Below are the code and all the weights of a small trained network. Each question names an input and a target symbol and asks about switching units off, where a switched-off unit gives its printed mean instead of its output.

import numpy as np


def w(rows, s, z=0):
    codes = np.array(rows[::2]) - 128.0
    scale = np.full(codes.shape[1], s)
    scale[-1] = z or s
    return codes * scale


def norm(h):
    return h / np.sqrt((h * h).mean(-1, keepdims=True) + 1e-5)


def f(y):
    return y / 2 * (1 + np.tanh(0.7978845608 * (y + 0.044715 * y**3)))


def softmax(a):
    e = np.exp(a - a.max(-1, keepdims=True))
    return e / e.sum(-1, keepdims=True)


def log_softmax(a):
    a = a - a.max(-1, keepdims=True)
    return a - np.log(np.exp(a).sum(-1, keepdims=True))


def net(x, mask):
    ids = ['ΣΨαβγζηθλμτφ'.index(c) for c in x.split()]
    T = len(ids)
    res = E[ids] + P[:T]
    u = 0
    for l in range(2):
        q, k, v = (norm(res) @ M[l].T for M in (Q, K, V))
        z = softmax(np.where(np.tri(T) > 0, q @ k.T / 3**0.5, -1e9)) @ v
        res = res + np.where(mask[u], z, O[l][:, -1]) @ O[l][:, :-1]
        u += 1
        y = f(norm(res) @ A[l][:, :-1].T + A[l][:, -1])
        res = res + np.where(mask[u : u + 16], y, B[l][:, -1]) @ B[l][:, :-1]
        u += 16
    return log_softmax(norm(res)[-1] @ U[:, :-1].T + U[:, -1])


Q, K, V, O, A, B = {}, {}, {}, {}, {}, {}
E = w([
[44,18,213],'Σ',
[155,105,114],'Ψ',
[84,101,92],'α',
[135,136,193],'β',
[144,100,151],'γ',
[243,100,210],'ζ',
[98,157,140],'η',
[150,99,132],'θ',
[149,111,134],'λ',
[111,149,97],'μ',
[93,127,114],'τ',
[250,141,65],'φ',
],0.023)
P = w([
[84,254,214],'0',
[124,68,40],'1',
[105,90,112],'2',
[112,45,74],'3',
[101,83,121],'4',
[102,78,117],'5',
[102,91,121],'6',
[96,96,142],'7',
[99,95,136],'8',
[97,95,146],'9',
[95,102,150],'10',
],0.0075)
Q[0] = w([
[206,6,227],'L0H1',
[107,86,147],'L0H1',
[113,57,165],'L0H1',
],0.021)
K[0] = w([
[189,255,161],'L0H1',
[99,164,149],'L0H1',
[121,184,152],'L0H1',
],0.025)
V[0] = w([
[183,251,139],'L0H1',
[114,123,189],'L0H1',
[115,93,113],'L0H1',
],0.016)
O[0] = w([
[142,83,254,237],'L0H1',
[115,34,135,253],'L0H1',
[126,158,88,72],'L0H1',
],0.017,0.0053)
A[0] = w([
[153,154,107,100],'L0N1',
[107,117,158,199],'L0N2',
[112,96,147,71],'L0N3',
[51,158,93,32],'L0N4',
[166,164,110,40],'L0N5',
[109,190,165,131],'L0N6',
[198,96,55,44],'L0N7',
[164,187,103,32],'L0N8',
[163,214,155,134],'L0N9',
[161,250,171,180],'L0N10',
[71,95,174,248],'L0N11',
[117,160,189,163],'L0N12',
[119,157,186,116],'L0N13',
[9,106,141,221],'L0N14',
[113,122,157,198],'L0N15',
[109,126,170,110],'L0N16',
],0.016,0.0016)
B[0] = w([
[117,170,163,129],'L0N1',
[114,154,76,184],'L0N2',
[141,164,73,181],'L0N3',
[65,23,144,160],'L0N4',
[119,183,154,127],'L0N5',
[196,65,59,119],'L0N6',
[44,174,73,146],'L0N7',
[87,174,145,145],'L0N8',
[102,170,86,123],'L0N9',
[115,183,42,129],'L0N10',
[44,224,52,253],'L0N11',
[167,22,63,172],'L0N12',
[165,26,68,165],'L0N13',
[2,184,133,171],'L0N14',
[144,125,80,176],'L0N15',
[162,118,66,179],'L0N16',
],0.016,0.0081)
Q[1] = w([
[75,248,121],'L1H1',
[204,35,104],'L1H1',
[54,149,185],'L1H1',
],0.018)
K[1] = w([
[37,232,188],'L1H1',
[251,57,58],'L1H1',
[33,117,168],'L1H1',
],0.014)
V[1] = w([
[35,100,255],'L1H1',
[168,149,101],'L1H1',
[176,143,59],'L1H1',
],0.0092)
O[1] = w([
[22,212,255,226],'L1H1',
[196,128,74,3],'L1H1',
[189,79,57,80],'L1H1',
],0.006,0.0016)
A[1] = w([
[115,115,141,36],'L1N1',
[148,111,171,138],'L1N2',
[210,145,255,30],'L1N3',
[205,97,221,5],'L1N4',
[113,112,98,138],'L1N5',
[123,145,126,73],'L1N6',
[102,133,142,102],'L1N7',
[127,105,87,76],'L1N8',
[148,68,253,137],'L1N9',
[150,209,63,108],'L1N10',
[168,60,127,103],'L1N11',
[113,148,140,96],'L1N12',
[87,125,114,65],'L1N13',
[102,178,64,168],'L1N14',
[121,111,68,89],'L1N15',
[78,133,97,144],'L1N16',
],0.019,0.0022)
B[1] = w([
[143,126,126,138],'L1N1',
[115,132,112,151],'L1N2',
[193,2,92,166],'L1N3',
[138,16,105,187],'L1N4',
[143,148,131,186],'L1N5',
[124,116,119,121],'L1N6',
[147,108,139,146],'L1N7',
[136,154,144,170],'L1N8',
[127,198,76,255],'L1N9',
[147,61,55,188],'L1N10',
[86,128,174,210],'L1N11',
[122,107,138,125],'L1N12',
[172,117,134,190],'L1N13',
[112,162,69,223],'L1N14',
[138,165,149,196],'L1N15',
[183,109,134,238],'L1N16',
],0.034,0.0081)
U = w([
[160,131,72,34],'Σ',
[105,11,89,56],'Ψ',
[148,134,79,29],'α',
[112,164,140,161],'β',
[232,101,160,198],'γ',
[120,162,219,253],'ζ',
[67,164,144,136],'η',
[103,169,150,133],'θ',
[61,94,89,50],'λ',
[8,95,161,177],'μ',
[212,207,141,58],'τ',
[93,85,178,156],'φ',
],0.017,0.0046)

Each question gives the input, a string of symbols that net reads in full, and the target symbol t.
The units are the heads (3 rows each of Q, K, V and O) and the neurons (one row each of A and B). Each row of codes is followed by its name. A weight is (code - 128) times the scale printed after its matrix; where a second scale follows, it is the last column's (O, A, B and U).
mask holds one flag per unit, layer by layer, with each layer's heads first. A switched-off unit (its flag False) gives its mean, the last column of its rows in O or B, instead of its output. The means were averaged over made-up inputs and are rounded, as every weight is.
A unit's drop is (log p(t) with every unit on - log p(t) with that unit switched off) / (log p(t) with every unit on - log p(t) with every unit switched off).
unit that matters most: the unit with the biggest drop
top k neurons: the k neurons with the biggest drops, biggest first
top k neurons in layer l: the k neurons of layer l with the biggest drops, biggest first
drop when u is switched off: that unit's drop, to one decimal
input γ γ γ Ψ γ τ Ψ γ γ γ Σ, target μ: unit that matters most : L0H1
input μ τ ζ γ ζ γ, target μ: top 4 neurons : [L1N11; L0N12; L0N13; L0N11]
input μ γ ζ Ψ, target μ: top 3 neurons : [L1N11; L0N12; L0N13]
input τ γ θ γ γ μ β β, target τ: top 4 neurons : [L0N11; L1N15; L1N4; L1N10]
input ζ λ γ τ γ γ γ ζ β, target ζ: top 3 neurons in layer 1 : [L1N4; L1N14; L1N10]
input μ α μ α τ γ τ μ θ, target μ: top 2 neurons : [L1N11; L0N12]
input γ θ α μ μ γ, target γ: top 2 neurons : [L0N11; L1N14]
input μ Ψ γ λ, target μ: top 2 neurons in layer 1 : [L1N11; L1N3]
input μ μ λ, target μ: top 3 neurons in layer 1 : [L1N11; L1N16; L1N3]
input γ γ γ γ τ γ θ, target γ: top 2 neurons in layer 1 : [L1N14; L1N11]
input γ Ψ γ ζ η θ ζ λ, target γ: top 2 neurons : [L0N11; L1N9]
input γ γ Ψ α β, target γ: top 3 neurons : [L0N11; L1N14; L1N11]
input τ α φ α γ β, target τ: top 3 neurons in layer 0 : [L0N11; L0N4; L0N2]
input γ η γ λ, target γ: top 2 neurons in layer 0 : [L0N11; L0N3]
input μ Ψ γ α η τ ζ γ ζ β, target μ: top 4 neurons in layer 0 : [L0N12; L0N13; L0N11; L0N7]
input γ λ ζ γ τ η ζ β, target γ: top 2 neurons : [L0N11; L1N9]
input θ Ψ α τ θ ζ, target Ψ: top neuron : [L1N4]
input μ θ Ψ β, target μ: drop when L0N13 is switched off : 0.4
input τ λ τ η μ Ψ γ ζ τ Ψ, target τ: drop when L0N11 is switched off : 0.7
input ζ ζ Ψ Ψ λ γ Ψ, target ζ: drop when L0H1 is switched off : 0.8
input ζ γ Ψ γ Σ θ, target ζ: top 2 neurons in layer 0 : [L0N11; L0N7]
